Below are the code and all the weights of a small trained network. Each question names an input and a class and asks about switching units off, where a switched-off unit gives its printed mean instead of its output.

import numpy as np


def w(rows, s, z=0):
    codes = np.array(rows[::2]) - 128.0
    scale = np.full(codes.shape[1], s)
    scale[-1] = z or s
    return codes * scale


def f(y):
    return y / 2 * (1 + np.tanh(0.7978845608 * (y + 0.044715 * y**3)))


def log_softmax(a):
    a = a - a.max(-1, keepdims=True)
    return a - np.log(np.exp(a).sum(-1, keepdims=True))


def net(x, mask):
    res = np.array(x, float).reshape(1, 8) / 4 @ E
    y = f(res @ A[0][:, :-1].T + A[0][:, -1])
    res = res + np.where(mask, y, B[0][:, -1]) @ B[0][:, :-1]
    return log_softmax(res[-1] @ U[:, :-1].T + U[:, -1])


A, B = {}, {}
E = w([
[130,87,169,179,212,155,134],'x0',
[4,139,160,71,191,239,124],'x1',
[116,66,201,73,82,137,180],'x2',
[159,171,210,181,93,140,218],'x3',
[165,183,159,82,120,142,116],'x4',
[105,138,93,117,211,45,177],'x5',
[196,64,70,108,144,188,109],'x6',
[72,110,126,168,139,86,2],'x7',
],0.0088)
A[0] = w([
[198,132,162,173,190,150,134,77],'n0',
[120,98,103,136,100,131,131,109],'n1',
[143,153,85,113,93,126,154,237],'n2',
[168,83,111,83,154,153,121,226],'n3',
[124,110,89,137,130,158,99,154],'n4',
[184,156,140,160,76,117,189,252],'n5',
[166,122,148,128,106,194,108,144],'n6',
[142,86,51,172,61,161,149,212],'n7',
[202,150,173,165,67,99,185,137],'n8',
[79,94,133,110,152,133,93,167],'n9',
[216,177,53,83,70,125,174,153],'n10',
[154,127,143,153,82,111,151,74],'n11',
[38,219,140,149,107,100,86,225],'n12',
[106,154,191,157,182,150,133,108],'n13',
[68,143,196,105,205,164,247,172],'n14',
[177,153,166,157,75,114,160,87],'n15',
[113,125,113,143,196,43,172,193],'n16',
[140,115,143,123,124,84,140,92],'n17',
[180,13,83,122,86,154,142,166],'n18',
[138,112,95,114,165,102,168,204],'n19',
],0.015,0.0037)
B[0] = w([
[101,154,143,166,207,133,141,174],'n0',
[172,123,106,124,104,137,131,138],'n1',
[90,128,126,158,120,111,107,183],'n2',
[66,153,143,151,99,106,121,182],'n3',
[133,158,163,117,149,95,149,159],'n4',
[165,168,172,113,101,105,96,231],'n5',
[131,108,114,163,143,113,121,175],'n6',
[108,140,138,91,106,87,96,193],'n7',
[167,188,188,163,120,142,104,234],'n8',
[164,148,130,126,100,96,105,176],'n9',
[116,98,102,121,169,52,80,246],'n10',
[160,151,144,90,139,145,135,170],'n11',
[105,154,132,108,71,58,84,217],'n12',
[70,169,115,128,140,131,148,179],'n13',
[6,131,60,115,101,182,187,255],'n14',
[184,130,169,88,125,126,149,197],'n15',
[114,75,109,159,170,110,101,205],'n16',
[153,95,109,148,113,169,108,150],'n17',
[119,123,121,105,62,97,89,210],'n18',
[140,88,130,143,142,128,105,174],'n19',
],0.022,0.017)
U = w([
[71,108,55,178,125,39,74,253],'0',
[171,91,135,146,161,192,161,13],'1',
[197,101,39,86,185,154,166,41],'2',
[223,104,87,118,140,122,173,15],'3',
[76,179,124,202,106,235,231,177],'4',
[225,121,211,253,230,127,93,60],'5',
[121,27,74,202,81,191,164,32],'6',
[163,204,210,161,25,88,74,204],'7',
],0.0071,0.003)

Each question gives the input, the list of numbers given to net, and the class t.
The units are the neurons (one row each of A and B). Each row of codes is followed by its name. A weight is (code - 128) times the scale printed after its matrix; where a second scale follows, it is the last column's (A, B and U).
mask holds one flag per neuron, in row order. A switched-off neuron (its flag False) gives its mean, the last column of its row in B, instead of its output. The means were averaged over made-up inputs and are rounded, as every weight is.
A unit's drop is (log p(t) with every unit on - log p(t) with that unit switched off) / (log p(t) with every unit on - log p(t) with every unit switched off).
The circuit of an input: a set's keep is (log p(t) with only the set's units on - log p(t) with every unit switched off) / (log p(t) with every unit on - log p(t) with every unit switched off). Starting from the 12 units with the biggest drops (on a tie, the unit counted first), units are removed one at a time, each time the one whose removal leaves the highest keep (on an exact tie, the one counted first), for as long as the keep stays at least 0.8.
units of the circuit, in order: the units of the circuit, biggest drop first
unit that matters most: the unit with the biggest drop
k most important neurons: the k neurons with the biggest drops, biggest first
drop of u: that unit's drop, to one decimal
input [3,-1,0,8,-7,-2,-7,-8], class 4: unit that matters most => n14
input [-2,1,4,-5,-5,1,3,4], class 7: 4 most important neurons => [n14; n10; n16; n9]
input [1,6,5,-3,6,1,-3,2], class 4: units of the circuit, in order => [n10; n14]
input [2,8,-3,-8,2,-7,4,-1], class 7: 3 most important neurons => [n14; n10; n9]
input [-2,1,-1,-8,6,1,-8,1], class 7: 3 most important neurons => [n14; n10; n12]
input [-2,0,8,2,4,5,1,-5], class 4: 2 most important neurons => [n14; n12]
input [-6,4,2,0,0,-2,-4,-1], class 0: 3 most important neurons => [n8; n12; n5]
input [8,-7,-6,-1,5,2,5,-6], class 5: 2 most important neurons => [n0; n14]
input [4,-6,-4,-1,-7,-3,4,8], class 7: 3 most important neurons => [n14; n10; n4]
input [-7,1,-4,-1,-5,-1,2,5], class 7: 3 most important neurons => [n14; n10; n16]
input [5,-5,3,0,7,8,-7,-1], class 5: 2 most important neurons => [n16; n8]
input [-1,3,6,-5,6,3,-3,8], class 7: 2 most important neurons => [n14; n10]
input [3,8,-6,-6,1,-8,4,2], class 7: 3 most important neurons => [n14; n10; n9]
input [-8,3,-1,-1,8,-6,8,-7], class 0: units of the circuit, in order => [n10]
input [3,1,2,-8,7,0,2,1], class 7: 3 most important neurons => [n14; n10; n16]
input [7,0,0,-7,5,-1,1,7], class 7: drop of n15 => 0.0
input [-7,-7,-5,-3,8,8,-6,-7], class 5: drop of n15 => 0.1
input [4,-1,-8,-8,8,0,0,3], class 7: drop of n5 => -0.1
